Below is a small trained network, with its code and all its weights. Each question gives an input and a class and asks what happens when units are switched off, that is, made to give their printed mean instead of their output.

import numpy as np


def w(rows, s, z=0):
    codes = np.array(rows[::2]) - 128.0
    scale = np.full(codes.shape[1], s)
    scale[-1] = z or s
    return codes * scale


def norm(h):
    return h / np.sqrt((h * h).mean(-1, keepdims=True) + 1e-5)


def f(y):
    return np.maximum(y, 0)


def log_softmax(a):
    a = a - a.max(-1, keepdims=True)
    return a - np.log(np.exp(a).sum(-1, keepdims=True))


def net(x, mask):
    res = np.array(x, float).reshape(1, 7) / 4 @ E
    u = 0
    for l in range(2):
        y = f(norm(res) @ A[l][:, :-1].T + A[l][:, -1])
        res = res + np.where(mask[u : u + 8], y, B[l][:, -1]) @ B[l][:, :-1]
        u += 8
    return log_softmax(norm(res)[-1] @ U[:, :-1].T + U[:, -1])


A, B = {}, {}
E = w([
[255,172,121],'x0',
[125,126,129],'x1',
[129,130,126],'x2',
[83,240,231],'x3',
[196,68,214],'x4',
[128,129,128],'x5',
[128,129,129],'x6',
],0.006)
A[0] = w([
[134,210,208,187],'L0N1',
[100,96,48,137],'L0N2',
[106,104,139,169],'L0N3',
[83,161,136,125],'L0N4',
[223,253,87,95],'L0N5',
[164,142,166,3],'L0N6',
[130,167,226,140],'L0N7',
[179,91,141,93],'L0N8',
],0.011,0.0036)
B[0] = w([
[56,103,37,254],'L0N1',
[146,37,47,200],'L0N2',
[35,98,181,169],'L0N3',
[119,237,124,177],'L0N4',
[133,5,54,228],'L0N5',
[211,16,140,142],'L0N6',
[53,1,170,227],'L0N7',
[26,185,181,174],'L0N8',
],0.0072,0.0059)
A[1] = w([
[119,105,181,197],'L1N1',
[131,117,33,43],'L1N2',
[112,88,95,103],'L1N3',
[247,96,180,129],'L1N4',
[223,28,119,254],'L1N5',
[52,118,163,159],'L1N6',
[96,149,150,174],'L1N7',
[169,116,106,150],'L1N8',
],0.015,0.0038)
B[1] = w([
[185,47,58,171],'L1N1',
[93,38,245,183],'L1N2',
[178,110,173,192],'L1N3',
[147,255,132,156],'L1N4',
[165,215,132,250],'L1N5',
[187,170,117,205],'L1N6',
[120,149,111,153],'L1N7',
[80,148,108,153],'L1N8',
],0.0098,0.012)
U = w([
[40,32,187,121],'0',
[236,82,187,44],'1',
[77,253,168,253],'2',
],0.013,0.0032)

Each question gives the input, the list of numbers given to net, and the class t.
The units are the neurons (one row each of A and B). Each row of codes is followed by its name. A weight is (code - 128) times the scale printed after its matrix; where a second scale follows, it is the last column's (A, B and U).
mask holds one flag per neuron, layer by layer. A switched-off neuron (its flag False) gives its mean, the last column of its row in B, instead of its output. The means were averaged over made-up inputs and are rounded, as every weight is.
A unit's drop is (log p(t) with every unit on - log p(t) with that unit switched off) / (log p(t) with every unit on - log p(t) with every unit switched off).
The circuit of an input: a set's keep is (log p(t) with only the set's units on - log p(t) with every unit switched off) / (log p(t) with every unit on - log p(t) with every unit switched off). Starting from the 12 units with the biggest drops (on a tie, the unit counted first), units are removed one at a time, each time the one whose removal leaves the highest keep (on an exact tie, the one counted first), for as long as the keep stays at least 0.8.
units of the circuit, in order: the units of the circuit, biggest drop first
most important unit: the unit with the biggest drop
k most important neurons: the k neurons with the biggest drops, biggest first
k most important neurons of layer l: the k neurons of layer l with the biggest drops, biggest first
drop of u: that unit's drop, to one decimal
input [1,1,6,-2,5,-5,7], class 2: most important unit	L0N1
input [5,1,0,1,0,7,-2], class 0: units of the circuit, in order	(L1N6; L0N5)
input [-7,0,8,-2,2,1,2], class 1: units of the circuit, in order	(L0N1; L0N7)
input [-4,6,5,6,3,-2,-2], class 0: 2 most important neurons	(L1N5; L0N7)
input [4,-3,8,0,4,1,-3], class 2: 2 most important neurons	(L1N5; L1N4)
input [-1,6,0,4,7,-2,-7], class 0: 4 most important neurons	(L0N7; L0N1; L1N5; L1N4)
input [-2,0,6,3,2,8,-8], class 0: 3 most important neurons	(L0N7; L1N5; L0N1)
input [-4,5,6,7,4,-3,2], class 0: 2 most important neurons	(L0N7; L1N5)
input [4,-4,7,1,-6,6,-7], class 0: 2 most important neurons of layer 1	(L1N2; L1N6)
input [3,-4,-7,-6,1,6,-8], class 2: 2 most important neurons	(L0N1; L1N5)
input [-7,6,-7,0,4,4,6], class 1: 3 most important neurons of layer 0	(L0N1; L0N8; L0N7)
input [5,6,-6,8,-1,7,2], class 0: 2 most important neurons	(L0N1; L0N5)
input [-4,-7,-4,1,-1,8,5], class 2: 2 most important neurons of layer 0	(L0N5; L0N4)
input [7,-6,4,-1,8,-4,-2], class 2: units of the circuit, in order	(L1N4)
input [3,6,-6,7,-4,-8,6], class 0: 2 most important neurons of layer 0	(L0N5; L0N1)
input [8,4,8,2,-4,-4,-8], class 0: drop of L1N6	0.4
input [1,-2,8,4,0,-1,5], class 0: drop of L0N1	0.5
input [7,-5,-3,-2,1,0,-6], class 2: drop of L1N5	0.2
input [7,-2,-1,6,-5,-3,-8], class 0: drop of L1N1	0.0
input [5,4,-8,5,-7,-4,7], class 0: most important unit	L0N5
